Below is a small trained network, with its code and all its weights. Each question gives an input and a target symbol and asks what happens when units are switched off, that is, made to give their printed mean instead of their output.

import numpy as np


def w(rows, s, z=0):
    codes = np.array(rows[::2]) - 128.0
    scale = np.full(codes.shape[1], s)
    scale[-1] = z or s
    return codes * scale


def f(y):
    return np.maximum(y, 0)


def softmax(a):
    e = np.exp(a - a.max(-1, keepdims=True))
    return e / e.sum(-1, keepdims=True)


def log_softmax(a):
    a = a - a.max(-1, keepdims=True)
    return a - np.log(np.exp(a).sum(-1, keepdims=True))


def net(x, mask):
    ids = ['εζηθμξπτψω'.index(c) for c in x.split()]
    T = len(ids)
    res = E[ids] + P[:T]
    r = res
    for j in range(2):
        rows = slice(2 * j, 2 * j + 2)
        q, k, v = (r @ M[0][rows].T for M in (Q, K, V))
        z = softmax(np.where(np.tri(T) > 0, q @ k.T / 2**0.5, -1e9)) @ v
        o = O[0][rows]
        res = res + np.where(mask[j], z, o[:, -1]) @ o[:, :-1]
    y = f(res @ A[0][:, :-1].T + A[0][:, -1])
    res = res + np.where(mask[2:14], y, B[0][:, -1]) @ B[0][:, :-1]
    return log_softmax(res[-1] @ U[:, :-1].T + U[:, -1])


Q, K, V, O, A, B = {}, {}, {}, {}, {}, {}
E = w([
[78,103,121,93,75],'ε',
[96,115,128,147,36],'ζ',
[52,102,119,118,77],'η',
[35,95,114,119,121],'θ',
[77,82,127,103,115],'μ',
[33,76,126,195,138],'ξ',
[89,227,254,137,151],'π',
[112,67,145,165,137],'τ',
[190,55,162,200,132],'ψ',
[207,63,190,125,104],'ω',
],0.018)
P = w([
[130,117,98,85,161],'0',
[123,71,140,160,110],'1',
[119,76,157,163,112],'2',
[114,83,175,165,112],'3',
[111,95,191,170,112],'4',
[108,98,208,173,114],'5',
[106,108,223,176,114],'6',
[103,121,233,179,113],'7',
[98,134,246,186,114],'8',
],0.012)
Q[0] = w([
[150,97,119,174,155],'h0',
[4,50,216,168,83],'h0',
[167,182,76,106,121],'h1',
[127,124,153,149,71],'h1',
],0.018)
K[0] = w([
[219,135,147,127,88],'h0',
[120,179,250,148,172],'h0',
[106,99,133,185,33],'h1',
[135,126,128,83,196],'h1',
],0.016)
V[0] = w([
[64,126,98,238,248],'h0',
[21,158,98,52,96],'h0',
[172,220,124,180,139],'h1',
[78,196,173,129,95],'h1',
],0.017)
O[0] = w([
[116,93,79,250,181,161],'h0',
[46,116,180,169,96,2],'h0',
[106,98,135,109,27,41],'h1',
[188,168,128,161,73,123],'h1',
],0.02,0.013)
A[0] = w([
[105,141,160,178,117,135],'n0',
[163,156,79,148,162,150],'n1',
[93,83,160,180,153,59],'n2',
[66,84,192,106,106,15],'n3',
[129,131,160,137,27,64],'n4',
[139,156,182,74,126,88],'n5',
[148,193,93,134,115,74],'n6',
[94,149,150,111,91,107],'n7',
[97,132,73,99,155,3],'n8',
[105,116,91,125,160,89],'n9',
[111,108,143,170,105,125],'n10',
[106,77,246,126,112,249],'n11',
],0.014,0.012)
B[0] = w([
[185,102,101,162,95,180],'n0',
[52,99,158,106,65,254],'n1',
[165,207,168,76,149,183],'n2',
[215,184,177,241,169,139],'n3',
[106,99,229,51,207,181],'n4',
[81,149,129,223,110,168],'n5',
[156,66,112,121,159,155],'n6',
[136,154,89,191,68,141],'n7',
[255,82,130,179,86,163],'n8',
[108,104,177,122,102,183],'n9',
[146,176,39,117,141,170],'n10',
[48,68,32,55,80,178],'n11',
],0.0095,0.036)
U = w([
[109,106,254,159,184,75],'ε',
[104,111,181,92,93,48],'ζ',
[73,119,115,69,222,92],'η',
[176,130,169,209,174,127],'θ',
[171,117,134,218,82,40],'μ',
[170,61,150,193,138,178],'ξ',
[152,129,27,121,128,89],'π',
[143,136,88,135,197,175],'τ',
[184,128,187,171,99,181],'ψ',
[239,162,150,69,172,253],'ω',
],0.0071,0.0041)

Each question gives the input, a string of symbols that net reads in full, and the target symbol t.
The units are the heads (2 rows each of Q, K, V and O) and the neurons (one row each of A and B). Each row of codes is followed by its name. A weight is (code - 128) times the scale printed after its matrix; where a second scale follows, it is the last column's (O, A, B and U).
mask holds one flag per unit, heads first, then neurons. A switched-off unit (its flag False) gives its mean, the last column of its rows in O or B, instead of its output. The means were averaged over made-up inputs and are rounded, as every weight is.
A unit's drop is (log p(t) with every unit on - log p(t) with that unit switched off) / (log p(t) with every unit on - log p(t) with every unit switched off).
The circuit of an input: a set's keep is (log p(t) with only the set's units on - log p(t) with every unit switched off) / (log p(t) with every unit on - log p(t) with every unit switched off). Starting from the 12 units with the biggest drops (on a tie, the unit counted first), units are removed one at a time, each time the one whose removal leaves the highest keep (on an exact tie, the one counted first), for as long as the keep stays at least 0.8.
circuit, biggest first: the units of the circuit, biggest drop first
top k neurons: the k neurons with the biggest drops, biggest first
which heads matter: for each layer, one digit per head in row order, 1 if its drop is at least 0.15 and else 0, layers parted by /
drop when u is switched off: that unit's drop, to one decimal
input ω η ω ζ π ψ ζ, target η: circuit, biggest first => [h1]
input μ μ μ, target η: circuit, biggest first => [h0 h1 n11]
input μ ζ τ η, target ε: circuit, biggest first => [h1 n11 n10]
input ξ θ η, target θ: circuit, biggest first => [h0 n2 n0]
input τ μ ξ μ, target ε: top 2 neurons => [n2 n9]
input π ψ τ τ ω ξ ξ ψ ψ, target ζ: circuit, biggest first => [n4 h1 h0 n11]
input μ θ ε ξ η ω θ ξ θ, target θ: circuit, biggest first => [h0 n2]
input ω ω τ, target ω: top 3 neurons => [n11 n8 n1]
input ψ ω ζ ζ θ μ, target η: top 2 neurons => [n11 n1]
input ψ ε ψ τ ε, target ξ: top 3 neurons => [n8 n4 n11]
input θ τ η, target ε: top 2 neurons => [n1 n11]
input ζ θ π η, target ω: top 3 neurons => [n4 n1 n10]
input θ ξ ζ π ψ, target θ: circuit, biggest first => [h1 n11]
input θ ψ π, target θ: circuit, biggest first => [h1 n4 n11]
input π ω η ψ θ, target ζ: circuit, biggest first => [h1 h0 n11]
input μ η ε ψ ψ μ ψ μ, target ξ: top 4 neurons => [n1 n8 n2 n4]
input ψ ξ θ θ ψ ξ ξ η, target θ: circuit, biggest first => [h0 n2]
input ζ ω ε ζ ω ω ε, target ω: circuit, biggest first => [h0]
input θ ω ψ ε ψ η, target ξ: top 3 neurons => [n1 n8 n2]
input ω μ ω ψ, target ω: top 2 neurons => [n11 n8]
input ψ ω θ, target ω: top 3 neurons => [n8 n1 n11]
input ψ τ ψ π μ, target π: top 2 neurons => [n4 n1]
input ω ψ θ τ τ, target ε: top 2 neurons => [n11 n9]
input μ ω ε π ψ, target ε: which heads matter => 01
input π ω ψ ω θ ζ, target ζ: which heads matter => 11
input μ π ψ θ ε ψ θ θ ε, target ε: top 3 neurons => [n11 n10 n8]
input ψ ε ψ ω ω ψ ψ μ π, target π: top 2 neurons => [n11 n4]
input μ ζ μ ζ θ θ, target τ: which heads matter => 10
input π η τ ε, target ζ: top 2 neurons => [n4 n11]
input ε ψ ξ ω ε τ, target ω: drop when n1 is switched off => -0.1
